Here is a tiny trained network, its code and every weight. The questions are about switching its units off for an input and a target symbol, where a switched-off unit gives its printed mean instead of its output.

import numpy as np


def w(rows, s, z=0):
    codes = np.array(rows[::2]) - 128.0
    scale = np.full(codes.shape[1], s)
    scale[-1] = z or s
    return codes * scale


def norm(h):
    return h / np.sqrt((h * h).mean(-1, keepdims=True) + 1e-5)


def f(y):
    return np.maximum(y, 0)


def softmax(a):
    e = np.exp(a - a.max(-1, keepdims=True))
    return e / e.sum(-1, keepdims=True)


def log_softmax(a):
    a = a - a.max(-1, keepdims=True)
    return a - np.log(np.exp(a).sum(-1, keepdims=True))


def net(x, mask):
    ids = ['ΓΞΠΨΩαδημσφ'.index(c) for c in x.split()]
    T = len(ids)
    res = E[ids] + P[:T]
    u = 0
    for l in range(2):
        r = norm(res)
        for j in range(2):
            rows = slice(4 * j, 4 * j + 4)
            q, k, v = (r @ M[l][rows].T for M in (Q, K, V))
            z = softmax(np.where(np.tri(T) > 0, q @ k.T / 4**0.5, -1e9)) @ v
            o = O[l][rows]
            res = res + np.where(mask[u + j], z, o[:, -1]) @ o[:, :-1]
        u += 2
        y = f(norm(res) @ A[l][:, :-1].T + A[l][:, -1])
        res = res + np.where(mask[u : u + 16], y, B[l][:, -1]) @ B[l][:, :-1]
        u += 16
    return log_softmax(norm(res)[-1] @ U[:, :-1].T + U[:, -1])


Q, K, V, O, A, B = {}, {}, {}, {}, {}, {}
E = w([
[85,113,165,99],'Γ',
[152,88,148,150],'Ξ',
[144,149,76,180],'Π',
[107,109,122,165],'Ψ',
[119,125,66,180],'Ω',
[154,183,185,70],'α',
[63,182,125,132],'δ',
[102,116,126,167],'η',
[106,112,132,177],'μ',
[197,109,55,179],'σ',
[252,187,115,112],'φ',
],0.021)
P = w([
[122,76,38,1],'0',
[95,113,175,165],'1',
[103,129,152,161],'2',
[112,139,139,162],'3',
[114,150,131,159],'4',
[112,163,134,162],'5',
[115,154,130,160],'6',
[111,156,126,155],'7',
[109,154,122,148],'8',
[114,150,118,142],'9',
],0.006)
Q[0] = w([
[75,216,77,124],'0.h1',
[209,108,210,67],'0.h1',
[188,210,75,59],'0.h1',
[151,83,39,174],'0.h1',
[128,208,122,35],'0.h2',
[149,220,2,89],'0.h2',
[217,108,185,42],'0.h2',
[167,5,145,168],'0.h2',
],0.0098)
K[0] = w([
[114,145,62,104],'0.h1',
[171,190,251,201],'0.h1',
[204,198,133,174],'0.h1',
[189,37,143,149],'0.h1',
[82,201,198,210],'0.h2',
[72,240,24,254],'0.h2',
[186,109,245,219],'0.h2',
[158,1,97,171],'0.h2',
],0.0099)
V[0] = w([
[92,98,91,175],'0.h1',
[163,116,163,155],'0.h1',
[132,84,95,91],'0.h1',
[110,61,207,254],'0.h1',
[66,164,81,130],'0.h2',
[168,45,119,106],'0.h2',
[157,56,124,162],'0.h2',
[185,29,116,118],'0.h2',
],0.01)
O[0] = w([
[77,161,153,163,254],'0.h1',
[176,191,57,152,87],'0.h1',
[137,6,184,163,190],'0.h1',
[139,213,141,174,231],'0.h1',
[146,127,223,207,188],'0.h2',
[232,231,92,77,181],'0.h2',
[166,152,2,122,182],'0.h2',
[115,219,87,107,186],'0.h2',
],0.006,0.0033)
A[0] = w([
[235,132,141,144,70],'0.n1',
[192,81,102,41,96],'0.n2',
[255,81,82,207,139],'0.n3',
[130,94,191,99,91],'0.n4',
[179,174,88,55,66],'0.n5',
[62,127,158,78,84],'0.n6',
[220,94,172,163,71],'0.n7',
[191,169,193,82,91],'0.n8',
[95,168,130,145,2],'0.n9',
[74,121,181,15,141],'0.n10',
[89,175,147,153,65],'0.n11',
[113,188,81,138,80],'0.n12',
[129,198,221,220,160],'0.n13',
[151,85,234,108,124],'0.n14',
[138,203,152,28,71],'0.n15',
[108,61,57,62,133],'0.n16',
],0.0089,0.0073)
B[0] = w([
[194,63,57,179,143],'0.n1',
[113,147,109,218,139],'0.n2',
[85,196,185,138,202],'0.n3',
[76,158,197,161,148],'0.n4',
[38,203,148,141,148],'0.n5',
[165,166,73,187,149],'0.n6',
[159,209,57,120,133],'0.n7',
[178,165,230,80,140],'0.n8',
[122,135,163,111,128],'0.n9',
[151,173,154,217,174],'0.n10',
[148,141,129,26,142],'0.n11',
[150,129,69,140,153],'0.n12',
[109,109,52,75,254],'0.n13',
[113,213,92,80,172],'0.n14',
[66,83,253,207,143],'0.n15',
[154,52,236,176,138],'0.n16',
],0.0078,0.0084)
Q[1] = w([
[236,188,236,227],'1.h1',
[205,158,243,200],'1.h1',
[164,164,224,85],'1.h1',
[118,46,152,101],'1.h1',
[2,42,184,197],'1.h2',
[219,129,157,46],'1.h2',
[178,172,202,154],'1.h2',
[130,142,166,102],'1.h2',
],0.0089)
K[1] = w([
[135,246,135,164],'1.h1',
[76,202,125,115],'1.h1',
[45,167,110,155],'1.h1',
[99,109,163,132],'1.h1',
[134,79,154,69],'1.h2',
[162,135,197,145],'1.h2',
[101,122,192,175],'1.h2',
[75,115,156,116],'1.h2',
],0.012)
V[1] = w([
[121,185,181,79],'1.h1',
[137,72,110,103],'1.h1',
[162,117,137,9],'1.h1',
[139,186,132,177],'1.h1',
[89,139,141,155],'1.h2',
[71,145,156,162],'1.h2',
[121,92,190,101],'1.h2',
[116,163,125,210],'1.h2',
],0.011)
O[1] = w([
[11,109,91,29,119],'1.h1',
[113,231,153,184,68],'1.h1',
[69,255,65,96,1],'1.h1',
[212,38,47,56,201],'1.h1',
[117,64,80,67,188],'1.h2',
[92,77,135,54,207],'1.h2',
[172,216,75,152,65],'1.h2',
[148,37,161,66,224],'1.h2',
],0.005,0.0079)
A[1] = w([
[80,106,188,80,123],'1.n1',
[85,130,79,43,142],'1.n2',
[123,63,182,152,143],'1.n3',
[101,95,101,165,168],'1.n4',
[100,120,114,220,105],'1.n5',
[174,141,88,73,45],'1.n6',
[142,214,96,124,2],'1.n7',
[207,184,161,42,120],'1.n8',
[157,195,201,72,80],'1.n9',
[169,85,159,132,82],'1.n10',
[247,138,220,90,38],'1.n11',
[188,139,149,110,27],'1.n12',
[99,73,168,72,104],'1.n13',
[62,129,76,191,181],'1.n14',
[174,116,137,20,76],'1.n15',
[228,134,198,86,35],'1.n16',
],0.011,0.0052)
B[1] = w([
[186,163,148,154,211],'1.n1',
[152,158,156,140,199],'1.n2',
[137,199,92,94,254],'1.n3',
[85,121,152,112,218],'1.n4',
[93,131,89,184,167],'1.n5',
[181,192,154,191,159],'1.n6',
[203,215,148,177,138],'1.n7',
[66,144,193,75,167],'1.n8',
[60,58,148,96,145],'1.n9',
[143,193,153,127,169],'1.n10',
[55,99,40,69,156],'1.n11',
[130,193,1,181,133],'1.n12',
[169,185,156,159,229],'1.n13',
[123,73,119,101,198],'1.n14',
[117,178,115,189,166],'1.n15',
[50,106,55,87,149],'1.n16',
],0.01,0.0073)
U = w([
[150,190,234,92,90],'Γ',
[172,227,39,167,61],'Ξ',
[183,26,167,66,118],'Π',
[184,79,158,66,72],'Ψ',
[154,42,184,237,164],'Ω',
[27,103,184,4,109],'α',
[32,66,245,200,114],'δ',
[30,143,95,241,254],'η',
[121,48,102,60,127],'μ',
[199,59,31,206,111],'σ',
[53,153,38,48,136],'φ',
],0.012,0.0078)

Each question gives the input, a string of symbols that net reads in full, and the target symbol t.
The units are the heads (4 rows each of Q, K, V and O) and the neurons (one row each of A and B). Each row of codes is followed by its name. A weight is (code - 128) times the scale printed after its matrix; where a second scale follows, it is the last column's (O, A, B and U).
mask holds one flag per unit, layer by layer, with each layer's heads first. A switched-off unit (its flag False) gives its mean, the last column of its rows in O or B, instead of its output. The means were averaged over made-up inputs and are rounded, as every weight is.
A unit's drop is (log p(t) with every unit on - log p(t) with that unit switched off) / (log p(t) with every unit on - log p(t) with every unit switched off).
The circuit of an input: a set's keep is (log p(t) with only the set's units on - log p(t) with every unit switched off) / (log p(t) with every unit on - log p(t) with every unit switched off). Starting from the 12 units with the biggest drops (on a tie, the unit counted first), units are removed one at a time, each time the one whose removal leaves the highest keep (on an exact tie, the one counted first), for as long as the keep stays at least 0.8.
units of the circuit, in order: the units of the circuit, biggest drop first
k most important neurons: the k neurons with the biggest drops, biggest first
which heads matter: for each layer, one digit per head in row order, 1 if its drop is at least 0.15 and else 0, layers parted by /
input Γ Ξ Ω, target Ω: units of the circuit, in order : [0.h1; 0.n13]
input Ω Ω η η, target Ω: units of the circuit, in order : [1.h1]
input μ η Ξ δ Ξ η δ μ, target μ: which heads matter : 01 / 00
input Ω η σ Γ Ω Π φ Ω μ, target Ω: which heads matter : 11 / 10
input Ξ Γ μ Ω Γ Γ, target Γ: which heads matter : 00 / 00
input Π σ η η η η η, target Π: units of the circuit, in order : [0.n3; 1.h1]
input Ω σ μ Γ α Ψ, target Ω: units of the circuit, in order : [1.h1; 0.h1; 0.n10; 0.n13]
input φ Ξ Ξ Γ Π Ω Γ η, target φ: units of the circuit, in order : [1.h1; 0.n3]
input η η Γ η Π, target η: 3 most important neurons : [0.n3; 0.n13; 1.n5]
input Π α Π Π η η Γ μ, target Π: 3 most important neurons : [0.n16; 0.n3; 1.n15]
input φ η Γ η Ω μ, target φ: which heads matter : 10 / 10
input Γ σ φ η, target Γ: which heads matter : 10 / 00
input η η η Π, target η: 3 most important neurons : [0.n3; 0.n13; 0.n10]
input Ξ Ω Π η η μ, target Ξ: units of the circuit, in order : [0.h2]
input α η α μ η, target α: 2 most important neurons : [0.n13; 1.n3]
input Π Ξ α μ Ξ Π, target μ: which heads matter : 00 / 10
input Ω Γ Γ Ω, target Ω: which heads matter : 11 / 11
input Π φ Ξ δ Π Γ η η σ μ, target Π: 2 most important neurons : [0.n3; 0.n16]
input α Ω δ η Γ Π Ψ η Ω Ψ, target α: 2 most important neurons : [0.n13; 0.n3]
input Ξ η σ Γ δ η α, target α: units of the circuit, in order : [1.n9]
input σ Ξ η Γ η Ξ σ α φ, target φ: units of the circuit, in order : [1.n11; 1.n16]
input Ω μ η η σ Ψ Ξ η Π μ, target Ω: 2 most important neurons : [1.n11; 0.n14]
input α Ω μ η σ Γ η Π φ μ, target α: which heads matter : 11 / 10
input Ψ σ Ω, target σ: 2 most important neurons : [0.n13; 1.n8]
input φ Γ α η, target φ: which heads matter : 10 / 10
